cols: P Z W N
ravez: [163 116 158 122]
roket: [113 139 130 139]
ribi: [152 168  92 126]
Lifur: [128 115 177  63]
dizo: [108 125  75 100]
zimub: [ 89 121 138 129]
veko: [106 124 102 188]
barim: [148 148  61 104]
mos: [106 124 102 146]
all roket: [130]  3
step +1: [139]  [140]
step +1: [138]  [139]
down: [122 139 126  63]  N
down: [139 126  63 100 129 188 104]  N

cols: V C R U X K G Q
lodo: [141 120 110 132 105 110 180  73]
Rut: [109  90 119 161  58  85 127  73]
Ded: [114 107  95 131 136  60 185  77]
Buvup: [109  90 119 161  58  85 127  76]
tonuk: [159 138 188 144  86 124 179 129]
teda: [168 137 153 158 105 160 178 157]
pul: [136 136 154 136 136 154 156 154]
vasog: [ 78 157  71  84 190 113 110 120]
vunu: [124 113 147 121 184 184 135 159]
savuk: [118 112  87 130 100 145  87 169]
step -1: [ 85 127]  [ 84 126]
all pul: [136]  1 2 4 5
tags:
[160] -> J_860
[161] -> J_668
[90] -> J_929
[120] -> J_130
[85] -> J_863
[121] -> J_396
[84] -> J_450
key Buvup 4:   J_668

cols: A Y S F B E H J
Totog: [120 141  90 134 132 189  94  94]
pag: [119 116  84 190 122 123 146 138]
patu: [121 189 189 121 132 121 134  94]
perm: [ 94 121 121 121 132 134 189 189]  patu
Table of tags by key:
[83] -> J_201
[84] -> J_290
[189] -> J_70
[190] -> J_345
[121] -> J_947
key patu 3:   J_70
all patu: [189]  2 3
step +1: [141]  [142]

cols: mina kos lukiv nako leno vuzut vaf Kovo bagab
tem: [117 122 108 109 127 123 118 154 155]
siba: [135  96 156 127 138 162 113 107 137]
ner: [123  50 165 137 139 189  80  91 167]
Zov: [109 147  90 135 115  92 132 156 125]
tisi: [109  90 132 125  92 147 156 135 114]
misal: [131 131 120  90 110 125 112 138 112]
pesu: [131 110 120 112 132 125  90 138 112]
fad: [117 122 108 145 127 123 118 154 155]
vid: [123 120 126 118 125 103 119 130 116]
faka: [135  96 156 127 138 162 113 142 137]
perm: [ 90 110 112 112 120 125 131 132 138]  pesu
perm: [125 156 132  92 115 135  90 147 109]  Zov
Table of tags by key:
[50] -> J_214
[90] -> J_88
[131] -> J_486
[91] -> J_768
[51] -> J_903
[130] -> J_959
[132] -> J_540
key misal 2:   J_486
perm: [138 131 110  90 112 120 112 132 125]  pesu

cols: folos pavu vek Vad Pokug
boza: [124 133 183 126 176]
foge: [ 81 143 114  92 100]
zuder: [134 109 169 123 174]
muk: [157  96 105 120 103]
memal: [121 119 119 116 184]
dovan: [ 81 143 114 165 100]
Kibe: [110 117 182 120 119]
Mifur: [126 109 169 123 174]
key -> tag
[126] -> J_574
[109] -> J_159
[110] -> J_109
[134] -> J_270
[81] -> J_438
key zuder 1:   J_270
all memal: [184]  5
find: [124 133 183 126 176]  boza
step +1: [157  96]  [158  97]
step +1: [117 182 120]  [118 183 121]

cols: D T M L
sogis: [118 118 116 118]
tob: [111 139 114 198]
repip: [126  86 119 136]
Gudit: [201 146 206 113]
sozi: [158 158 158 158]
konab: [145 169 145 119]
all sozi: [158]  1 2 3 4
tags:
[159] -> J_599
[145] -> J_933
[146] -> J_168
[158] -> J_939
[119] -> J_478
[144] -> J_346
key konab 3:   J_933
step -1: [158]  [157]
all sogis: [118]  1 2 4
down: [206 158 145]  M
down: [119 206 158]  M

cols: Dasa betof pek Vir
bifiv: [136 165 148 143]
Momez: [110 118 151 156]
madi: [127 138 128 121]
notir: [107 139 151 151]
suzu: [157 121 157 121]
vin: [122  93 112 104]
fil: [109 109 151 141]
ral: [132 136 147 109]
tuno: [139 192 151 147]
Karik: [143 125 158 139]
Ret: [126 127 132 117]
tags:
[157] -> J_740
[155] -> J_641
[146] -> J_848
[147] -> J_451
[156] -> J_192
[111] -> J_798
[110] -> J_152
key Momez 4:   J_192
all suzu: [157]  1 3
find: [157 121 157 121]  suzu

cols: fasu sipa nir Sug Fizi varoz dukap fofal
nin: [ 72 125 149  75 125 129 177  88]
ged: [ 92 133 170 122 126 118 184  85]
bib: [ 68 117 167 100 121 118 176 103]
step +1: [125]  [126]
tags:
[126] -> J_380
[124] -> J_309
[89] -> J_237
[125] -> J_390
[88] -> J_594
key nin 5:   J_390
find: [ 68 117 167 100 121 118 176 103]  bib
step +1: [149]  [150]

cols: gibi Nenul faz Loduv nezi dako tad
gep: [151 139 106 146 136 122 139]
Sop: [154 101 133 147 149 162 188]
dogar: [131 110 127 125 132 144 203]
Sakav: [118 160 103 101 129 135 123]
Sokin: [160 150 125 120 138 134 132]
Nuto: [151 138 107 146 136 122 139]
revo: [135 124 123 118 164 193 105]
dof: [121 139 111 122 117 140 110]
sivu: [139 121 111 140 121 110 117]
sev: [141 154 113 112 137 134 127]
step -1: [121]  [120]
step -1: [127]  [126]
perm: [110 121 139 111 122 117 140]  dof
down: [151 135 121]  gibi
perm: [122 110 140 139 111 117 121]  dof

cols: nosa tesud Zupu Koma
teke: [ 93  79 170  90]
zuriv: [147 118  66 148]
Basag: [149  66 147 118]
key -> tag
[93] -> J_944
[66] -> J_720
[149] -> J_571
key Basag 1:   J_571
perm: [148  66 118 147]  zuriv
find: [147 118  66 148]  zuriv
down: [ 90 148]  Koma
find: [149  66 147 118]  Basag
down: [147 149]  nosa
perm: [ 66 118 147 148]  zuriv

cols: toma fedak bel dur tere Tok fon
naf: [ 50 153 156 154 125 125 153]
dufi: [151 162 162 166 162 101 162]
tev: [ 50  86 156 163 105 125 134]
step -1: [156]  [155]
step -1: [162 101]  [161 100]
all naf: [153]  2 7
all dufi: [162]  2 3 5 7

cols: vevar vonaz Mafu zedi Kisos kita Boka Mutu pav badu
kaz: [ 66 126 111 103 119 167  75 163 171  67]
nimu: [102  99 102 108 121 181 124 128 175  68]
vame: [106  82 104 113 116 181 132 116 169  74]
minam: [ 57 130 132 104  82 156  59 164 118 106]
gek: [ 71 125 107 103 121 171  82 161 174  66]
maput: [106  70 131 127  82 157 127 109 117 106]
dev: [106  84 104 112 117 181 131 117 171  72]
down: [156 171 157 181]  kita
perm: [ 68 175 128 124 181 121 108 102  99 102]  nimu

cols: ruzit piv Sor dem
nofum: [121 134 193  73]
Delak: [120 125 171  76]
bemez: [119 137 156  77]
vidur: [120 120 181 120]
dobo: [119 137 196  77]
Vub: [119 125 156  86]
zot: [116 126 160  83]
pudan: [120 126 165  77]
sapet: [121 131 186  72]
bigir: [124 127 175  74]
fuze: [119 126 164  80]
all vidur: [120]  1 2 4
step -1: [175]  [174]

cols: mosu duf Ven gara
fur: [104  89 133 140]
gisim: [168 119 131 131]
Bif: [126 134 105 112]
pufim: [106 136 132 122]
Numan: [ 68 151 127 131]
lalo: [155 112 135 127]
tovir: [113 119 124 134]
Niv: [155 112 135 138]
Rilag: [ 70 109 127 115]
down: [168 126 106]  mosu
all gisim: [131]  3 4
tags:
[70] -> J_113
[104] -> J_776
[105] -> J_93
key fur 1:   J_776
step +1: [104  89]  [105  90]

cols: kan Tidu fifo Kuf bet tafi Topo rap kisi nug
fute: [156 149  98 101 103 140 161 127 176 120]
Duvad: [156 149  98 101 103  97 121 131  94 126]
sel: [164 157 104 107 106 105 115 111  87 121]
Dori: [156 149  98 101 103 140 161 127 131 178]
ponu: [164 157 104 107 106 105 115 111  87 120]
step +1: [161]  [162]
perm: [120 176 127 161 140 103 101  98 149 156]  fute

cols: Zosu rasun bil Neli motib luvi Fegod
rulup: [121 170 204 109 149 139 158]
Tamed: [139 148 139 137 160 132 147]
Gir: [120 162 196 110 149 128 161]
rosus: [148 149 125 150 120 180 105]
rit: [120 160 195 110 151 125 164]
Rup: [120 163 198 109 150 130 161]
dibu: [120 165 198 109 150 132 160]
votak: [139 149 139 137 159 135 144]
Zame: [120 165 200 109 149 131 161]
tar: [164 109 150 130 120 198 161]
step +1: [137]  [138]
perm: [161 130 150 109 198 163 120]  Rup

cols: sura Fuve gef Dova visos
Suge: [172  95 167 139 144]
fafam: [103 131 174 114 116]
pati: [170  97 169 137 142]
faduz: [ 87 137 148 125 130]
femon: [ 98 134 166 117 119]
Dunik: [146 159  68 102  84]
Pok: [105 131 173 114 116]
step -1: [169]  [168]
down: [ 98 146 105]  sura
step -1: [137]  [136]

cols: Zok radu sisu rus supa lobir detaz
noze: [119 130 156 126 126  91 131]
Muga: [126 128 130 131 126 129 127]
dibuk: [174 127 147 121 126 128 129]
Pas: [131 126 127 128 129 125 130]
notun: [127 127 116 129 127 121 127]
veli: [155 129 128 128 123 130 128]
tapi: [129 127 134 132 116 133 127]
budog: [127 128 130 130 124 131 127]
tor: [127 127 148 127  67 128 128]
step -1: [127  67]  [126  66]
perm: [127 129 126 131 130 128 126]  Muga
Table of tags by key:
[131] -> J_425
[126] -> J_561
[125] -> J_189
[123] -> J_958
[130] -> J_539
key noze 5:   J_561
step -1: [127  67 128]  [126  66 127]
find: [129 127 134 132 116 133 127]  tapi
step +1: [147]  [148]
step -1: [121]  [120]

cols: pame paneg norul lote mez tagor Vure kapal Zak
git: [111 133 125 127 128 117 138 112 142]
nisan: [135 103 140  82 112 141 119 141 127]
zele: [119 117 132 128  67 133 131 124 123]
vova: [143 115 130 117 128 105 121 128 161]
Kifa: [127 103 146  93 121 128  87 117 138]
zoga: [118 144 108 125 146 138 131  71 122]
nubaz: [151 156 132 151 132  96 114 127  67]
all nubaz: [132]  3 5
step +1: [128 105 121 128]  [129 106 122 129]
step -1: [125]  [124]
step -1: [138]  [137]

cols: ganar rog rebuv teka pinag Fuz Refet
Muko: [133 136 151 111 152 130  80]
Toboz: [ 89 110 137 138 126 190 163]
dilud: [120 115 112 154 119 134 153]
Buna: [159 177 137 143 138 101 114]
Nedip: [119 137 110 135  99 155 155]
badaf: [136 116 102 145 131 162 149]
poz: [149 132 111 135 121  92 166]
tomi: [153 115 120 118 112 134 154]
laba: [ 96 126 117 137 145 110 102]
vug: [145 163 127 108 127 127 128]
perm: [112 115 119 120 134 153 154]  dilud
all vug: [127]  3 5 6
down: [159 119 136]  ganar
step -1: [137 110]  [136 109]
key -> tag
[137] -> J_519
[116] -> J_191
[149] -> J_652
[136] -> J_847
[120] -> J_690
key badaf 1:   J_847
down: [138  99]  pinag

cols: fabi tigig fiz tam baf rered Rul
nekol: [113 160 150  97  50  91  72]
fut: [168 125  55  93  85 173 191]
Med: [ 67 167  90  78 182  97  97]
nuku: [196 151 185 158 198 123  97]
Nisu: [ 86 157 188 133 171  81  68]
boni: [192 144 171 143  53 117  83]
taket: [149 101  66 119  61 170 193]
step +1: [168]  [169]
key -> tag
[67] -> J_870
[172] -> J_387
[81] -> J_480
[87] -> J_420
[171] -> J_67
[86] -> J_546
[149] -> J_474
key Nisu 1:   J_546
find: [168 125  55  93  85 173 191]  fut
perm: [ 68  81  86 133 157 171 188]  Nisu

cols: tizuv Sazat toka Mip Vem libi Dar ser
Sir: [156  62 126 124 126 146 132  95]
Mer: [119 174 112 124 108 173 153 102]
das: [156  62 126 124 126 146 156 103]
lumo: [111 122 139 149 102 146  73 120]
lil: [115 122 126 124 126 148 132 120]
lita: [109 122 151 132 100 139  79 120]
fuf: [115 122 126 107 155 107  52 134]
bafo: [120 122 122 122 120 122 132 123]
nepo: [125 118 126 124 169 120 132 120]
lagaz: [119 174 112 124 108 173 153  95]
down: [124 149 124 132 107 122]  Mip
all bafo: [122]  2 3 4 6

cols: seluk Durek noves sidi
lim: [104 130  99 164]
kod: [152 103 142 144]
narag: [115 129 116 113]
losom: [154  73 138 142]
Kazir: [ 99 124 172 155]
rebok: [154 145 119  90]
Lesa: [135 112  90 176]
fuv: [112 102 157  99]
Dopod: [112 102 153  99]
step -1: [112]  [111]
tags:
[142] -> J_685
[172] -> J_553
[173] -> J_800
[141] -> J_224
key kod 3:   J_685
find: [115 129 116 113]  narag
down: [ 73 124 145 112 102]  Durek

cols: bot roges dag Vimab lezu futut Dun nep rom ger
tige: [ 97 172 125 108 139  66 124 119  76  80]
fezik: [130 101  61  91 106 162  79 131 105  90]
Tive: [ 90 130 163  79 106 101 105  61  91 131]
rimif: [107 126  89 127  94 133 108  97 109 114]
key -> tag
[139] -> J_354
[97] -> J_940
[90] -> J_556
[65] -> J_370
[66] -> J_977
[98] -> J_462
key tige 1:   J_940
step +1: [ 94 133 108  97]  [ 95 134 109  98]
find: [ 97 172 125 108 139  66 124 119  76  80]  tige
step -1: [125]  [124]
perm: [131  91  61 105 101 106  79 163 130  90]  Tive

cols: Vur rulol Rutol susol pere zaf
lodu: [122 128 102 111 118 115]
Zire: [123 117 123 121 120 124]
figi: [137 157 145 145 126  88]
soru: [ 65  94  90  58  79 132]
Gofa: [150  91 147 140  97 114]
luva: [157 145 137 126 145  89]
likud: [142 107 156 139 135 156]
mazis: [ 90 132  65  94  79  59]
step +1: [122 128 102]  [123 129 103]
perm: [115 122 128 102 111 118]  lodu
down: [ 65 150 157]  Vur
perm: [ 94  79  59  90 132  65]  mazis
step -1: [147 140]  [146 139]
perm: [157 145 137 145 126  88]  figi

cols: did Situg Buv vobe nef vadag
luf: [142  99 124 137 138 132]
tatap: [142 132  99 138 125 137]
bubul: [120 132 127 119 127 122]
kodav: [126 132 127  74 127  74]
all kodav: [127]  3 5
tags:
[74] -> J_289
[138] -> J_716
[73] -> J_175
[139] -> J_331
key kodav 4:   J_289
perm: [132 138 137 124  99 142]  luf
step -1: [120 132 127]  [119 131 126]
find: [142 132  99 138 125 137]  tatap

cols: zof Ruru puvu Sule vidat gonog kome leri
Miz: [163 131 175 139 137 114 162 102]
neruk: [123 121 128 126 133 121 129 133]
Bes: [137 120 136  98 131 132  86 163]
dobi: [113 124 125 137 136 138 123 124]
ref: [131 138 102 175 109 102 102 126]
nub: [123 121 128 126 133 121 129 129]
bezod: [141 123 167 132 106 105 147 116]
teter: [149 112 155 187 130 118 102 131]
fenav: [131 138 102 175 109 102 178 105]
key -> tag
[116] -> J_459
[102] -> J_792
[101] -> J_190
[115] -> J_472
key bezod 8:   J_459
step +1: [121 128 126]  [122 129 127]

cols: mari zeve Magoz dezef Nizi lok Dogud
Kipi: [111 153 120 104  70 158 173]
ridi: [125 124 116 130 117 125 127]
dez: [126 119 127 133 133 139 132]
zapaz: [128 143 135 131 124 124 130]
solop: [128 145 127 139 134 122 138]
perm: [116 130 117 125 127 125 124]  ridi
tags:
[125] -> J_207
[126] -> J_990
[158] -> J_65
[111] -> J_28
key Kipi 1:   J_28
find: [111 153 120 104  70 158 173]  Kipi

cols: zozos setu durip nuker ritil zovel fub
funuk: [127 128 128 128 129 130 127]
gom: [127 133 123 125 123 128 128]
Kur: [125 127 136 114 125 130 125]
zami: [129 129 128 129 129 129 129]
all zami: [129]  1 2 4 5 6 7
all funuk: [130]  6
perm: [125 130 125 136 125 127 114]  Kur

cols: lup vul Furu muve bep neve vurek nozus
terag: [129 126 126 123 129 129 131 124]
Rebi: [131 129 123 126 114 110 115 188]
Laku: [131 129 123 126 126 129 125 129]
key -> tag
[128] -> J_275
[131] -> J_938
[132] -> J_830
[129] -> J_337
[114] -> J_689
[115] -> J_811
key terag 5:   J_337
find: [129 126 126 123 129 129 131 124]  terag
perm: [123 125 126 126 129 129 129 131]  Laku

